Below are the code and all the weights of a small trained network. Each question names an input and a class and asks about switching units off, where a switched-off unit gives its printed mean instead of its output.

import numpy as np


def w(rows, s, z=0):
    codes = np.array(rows[::2]) - 128.0
    scale = np.full(codes.shape[1], s)
    scale[-1] = z or s
    return codes * scale


def f(y):
    return y / 2 * (1 + np.tanh(0.7978845608 * (y + 0.044715 * y**3)))


def log_softmax(a):
    a = a - a.max(-1, keepdims=True)
    return a - np.log(np.exp(a).sum(-1, keepdims=True))


def net(x, mask):
    res = np.array(x, float).reshape(1, 3) / 4 @ E
    y = f(res @ A[0][:, :-1].T + A[0][:, -1])
    res = res + np.where(mask, y, B[0][:, -1]) @ B[0][:, :-1]
    return log_softmax(res[-1] @ U[:, :-1].T + U[:, -1])


A, B = {}, {}
E = w([
[64,184,244,210],'x0',
[165,45,80,156],'x1',
[243,254,114,219],'x2',
],0.0068)
A[0] = w([
[182,254,99,136,226],'n0',
[53,164,131,169,173],'n1',
[139,137,216,127,209],'n2',
[105,89,68,10,237],'n3',
[75,207,152,214,182],'n4',
[121,124,144,124,2],'n5',
[210,220,42,84,207],'n6',
[121,84,137,107,180],'n7',
[157,108,128,133,243],'n8',
[135,121,158,205,243],'n9',
[152,191,82,190,170],'n10',
[45,97,176,232,222],'n11',
[150,162,170,73,76],'n12',
[131,114,100,52,88],'n13',
[161,198,157,160,253],'n14',
[138,165,117,156,138],'n15',
[152,141,197,120,58],'n16',
[113,150,111,89,16],'n17',
[199,156,91,190,132],'n18',
[135,71,184,97,109],'n19',
],0.012,0.0032)
B[0] = w([
[182,87,87,67,249],'n0',
[121,198,187,70,175],'n1',
[114,197,181,80,179],'n2',
[3,66,180,90,254],'n3',
[233,181,170,82,223],'n4',
[144,190,97,59,116],'n5',
[157,45,78,130,237],'n6',
[59,134,114,100,167],'n7',
[125,110,182,132,161],'n8',
[140,134,159,134,183],'n9',
[192,90,69,156,204],'n10',
[97,186,139,74,215],'n11',
[178,105,147,117,133],'n12',
[82,108,199,116,170],'n13',
[228,163,104,110,218],'n14',
[208,158,127,137,156],'n15',
[173,167,124,70,139],'n16',
[151,77,135,232,122],'n17',
[192,74,114,193,205],'n18',
[91,180,2,68,159],'n19',
],0.0067,0.0094)
U = w([
[71,99,113,79,252],'0',
[118,65,131,118,35],'1',
[169,87,152,198,33],'2',
[97,182,72,163,2],'3',
[165,135,66,106,193],'4',
[162,244,159,71,82],'5',
],0.011,0.0032)

Each question gives the input, the list of numbers given to net, and the class t.
The units are the neurons (one row each of A and B). Each row of codes is followed by its name. A weight is (code - 128) times the scale printed after its matrix; where a second scale follows, it is the last column's (A, B and U).
mask holds one flag per neuron, in row order. A switched-off neuron (its flag False) gives its mean, the last column of its row in B, instead of its output. The means were averaged over made-up inputs and are rounded, as every weight is.
A unit's drop is (log p(t) with every unit on - log p(t) with that unit switched off) / (log p(t) with every unit on - log p(t) with every unit switched off).
The circuit of an input: a set's keep is (log p(t) with only the set's units on - log p(t) with every unit switched off) / (log p(t) with every unit on - log p(t) with every unit switched off). Starting from the 12 units with the biggest drops (on a tie, the unit counted first), units are removed one at a time, each time the one whose removal leaves the highest keep (on an exact tie, the one counted first), for as long as the keep stays at least 0.8.
units of the circuit, in order: the units of the circuit, biggest drop first
unit that matters most: the unit with the biggest drop
top k neurons: the k neurons with the biggest drops, biggest first
drop when u is switched off: that unit's drop, to one decimal
input [-8,6,6], class 2: units of the circuit, in order	n18; n19; n11
input [4,0,-4], class 5: unit that matters most	n3
input [4,3,8], class 4: units of the circuit, in order	n10; n0
input [-7,8,6], class 2: units of the circuit, in order	n18; n19; n11
input [-5,7,7], class 2: units of the circuit, in order	n18; n19
input [4,3,-3], class 5: units of the circuit, in order	n3; n6
input [-1,-8,4], class 4: units of the circuit, in order	n6; n0
input [5,6,2], class 5: top 2 neurons	n6; n11
input [4,4,-2], class 5: top 2 neurons	n3; n6
input [1,1,7], class 4: top 2 neurons	n0; n14
input [-3,-8,3], class 4: top 2 neurons	n6; n0
input [-6,8,1], class 0: drop when n18 is switched off	-0.1
input [-8,7,-2], class 0: drop when n3 is switched off	0.2
input [7,5,-2], class 5: drop when n4 is switched off	0.0
input [-8,5,-2], class 0: units of the circuit, in order	n3
